Below is a small trained network, with its code and all its weights. Each question gives an input and a class and asks what happens when units are switched off, that is, made to give their printed mean instead of their output.

import numpy as np


def w(rows, s, z=0):
    codes = np.array(rows[::2]) - 128.0
    scale = np.full(codes.shape[1], s)
    scale[-1] = z or s
    return codes * scale


def f(y):
    return y / 2 * (1 + np.tanh(0.7978845608 * (y + 0.044715 * y**3)))


def log_softmax(a):
    a = a - a.max(-1, keepdims=True)
    return a - np.log(np.exp(a).sum(-1, keepdims=True))


def net(x, mask):
    res = np.array(x, float).reshape(1, 7) / 4 @ E
    y = f(res @ A[0][:, :-1].T + A[0][:, -1])
    res = res + np.where(mask, y, B[0][:, -1]) @ B[0][:, :-1]
    return log_softmax(res[-1] @ U[:, :-1].T + U[:, -1])


A, B = {}, {}
E = w([
[71,147,150,18,125],'x0',
[53,43,73,127,254],'x1',
[106,22,224,136,66],'x2',
[130,125,124,127,125],'x3',
[133,125,122,127,129],'x4',
[128,127,129,126,125],'x5',
[128,128,136,132,134],'x6',
],0.01)
A[0] = w([
[136,117,181,36,159,158],'n1',
[107,130,212,152,89,225],'n2',
[185,163,124,84,89,43],'n3',
[96,144,180,12,159,28],'n4',
[85,28,172,104,57,10],'n5',
[89,42,138,110,173,245],'n6',
[149,121,112,195,138,236],'n7',
[110,127,125,72,118,103],'n8',
[174,40,152,152,105,170],'n9',
[53,95,40,120,144,4],'n10',
[145,107,145,225,128,50],'n11',
[80,135,146,64,111,148],'n12',
[174,174,113,157,76,97],'n13',
[63,67,122,185,174,190],'n14',
[160,156,170,131,101,64],'n15',
[118,140,124,119,39,111],'n16',
],0.011,0.0038)
B[0] = w([
[138,139,92,167,85,193],'n1',
[86,170,149,104,148,225],'n2',
[163,84,195,117,195,185],'n3',
[184,112,65,183,106,198],'n4',
[217,182,48,20,161,228],'n5',
[71,110,134,142,120,254],'n6',
[137,164,81,117,30,195],'n7',
[123,114,62,174,123,154],'n8',
[140,209,102,98,105,208],'n9',
[105,75,125,110,207,201],'n10',
[190,95,27,218,95,170],'n11',
[160,136,72,254,11,188],'n12',
[130,96,206,89,171,206],'n13',
[89,116,185,143,208,241],'n14',
[102,42,178,109,148,173],'n15',
[99,44,197,141,98,192],'n16',
],0.0083,0.0086)
U = w([
[176,111,74,251,55,80],'0',
[128,24,186,94,145,68],'1',
[106,208,128,143,104,254],'2',
[193,255,72,24,176,84],'3',
],0.009)

Each question gives the input, the list of numbers given to net, and the class t.
The units are the neurons (one row each of A and B). Each row of codes is followed by its name. A weight is (code - 128) times the scale printed after its matrix; where a second scale follows, it is the last column's (A, B and U).
mask holds one flag per neuron, in row order. A switched-off neuron (its flag False) gives its mean, the last column of its row in B, instead of its output. The means were averaged over made-up inputs and are rounded, as every weight is.
A unit's drop is (log p(t) with every unit on - log p(t) with that unit switched off) / (log p(t) with every unit on - log p(t) with every unit switched off).
The circuit of an input: a set's keep is (log p(t) with only the set's units on - log p(t) with every unit switched off) / (log p(t) with every unit on - log p(t) with every unit switched off). Starting from the 12 units with the biggest drops (on a tie, the unit counted first), units are removed one at a time, each time the one whose removal leaves the highest keep (on an exact tie, the one counted first), for as long as the keep stays at least 0.8.
units of the circuit, in order: the units of the circuit, biggest drop first
most important unit: the unit with the biggest drop
k most important neurons: the k neurons with the biggest drops, biggest first
input [-3,7,-4,-3,-7,-3,2], class 1: units of the circuit, in order -> (n10; n14)
input [-5,8,-6,-4,0,0,-5], class 1: most important unit -> n10
input [2,5,-3,1,2,4,-5], class 1: units of the circuit, in order -> (n10; n5)
input [-4,-5,4,-3,7,6,-5], class 1: 3 most important neurons -> (n16; n15; n13)
input [-3,5,6,-4,-2,-4,-2], class 3: units of the circuit, in order -> (n5; n9)
input [8,-6,-8,-6,-4,5,3], class 0: units of the circuit, in order -> (n12; n4; n5)
input [-3,-5,3,-1,-2,-1,7], class 1: units of the circuit, in order -> (n15; n12)
input [-5,5,6,4,-1,4,-4], class 3: units of the circuit, in order -> (n5; n9)
input [8,-8,7,5,3,-7,0], class 0: 3 most important neurons -> (n12; n4; n16)
input [1,6,7,-6,-5,1,-3], class 3: 3 most important neurons -> (n5; n9; n16)
input [6,4,1,-4,5,-6,-3], class 0: units of the circuit, in order -> (n12; n4)
input [8,8,6,6,5,-8,7], class 0: 3 most important neurons -> (n12; n4; n1)
input [7,-6,7,-4,-5,-7,-4], class 0: 3 most important neurons -> (n12; n4; n16)
input [-3,3,8,4,4,8,-2], class 3: most important unit -> n5
input [4,-5,3,0,1,-7,-7], class 1: 2 most important neurons -> (n16; n15)
input [0,-7,5,-1,-4,-2,0], class 1: 2 most important neurons -> (n16; n15)
input [-4,-6,7,-3,-7,4,-5], class 3: 3 most important neurons -> (n5; n9; n2)
input [3,4,8,-8,0,3,6], class 2: 2 most important neurons -> (n6; n12)
input [4,-5,3,5,2,-6,-6], class 1: 3 most important neurons -> (n16; n15; n3)
input [4,-4,2,-2,8,5,0], class 0: most important unit -> n12
input [-6,3,8,-8,8,-7,-1], class 2: 2 most important neurons -> (n6; n14)
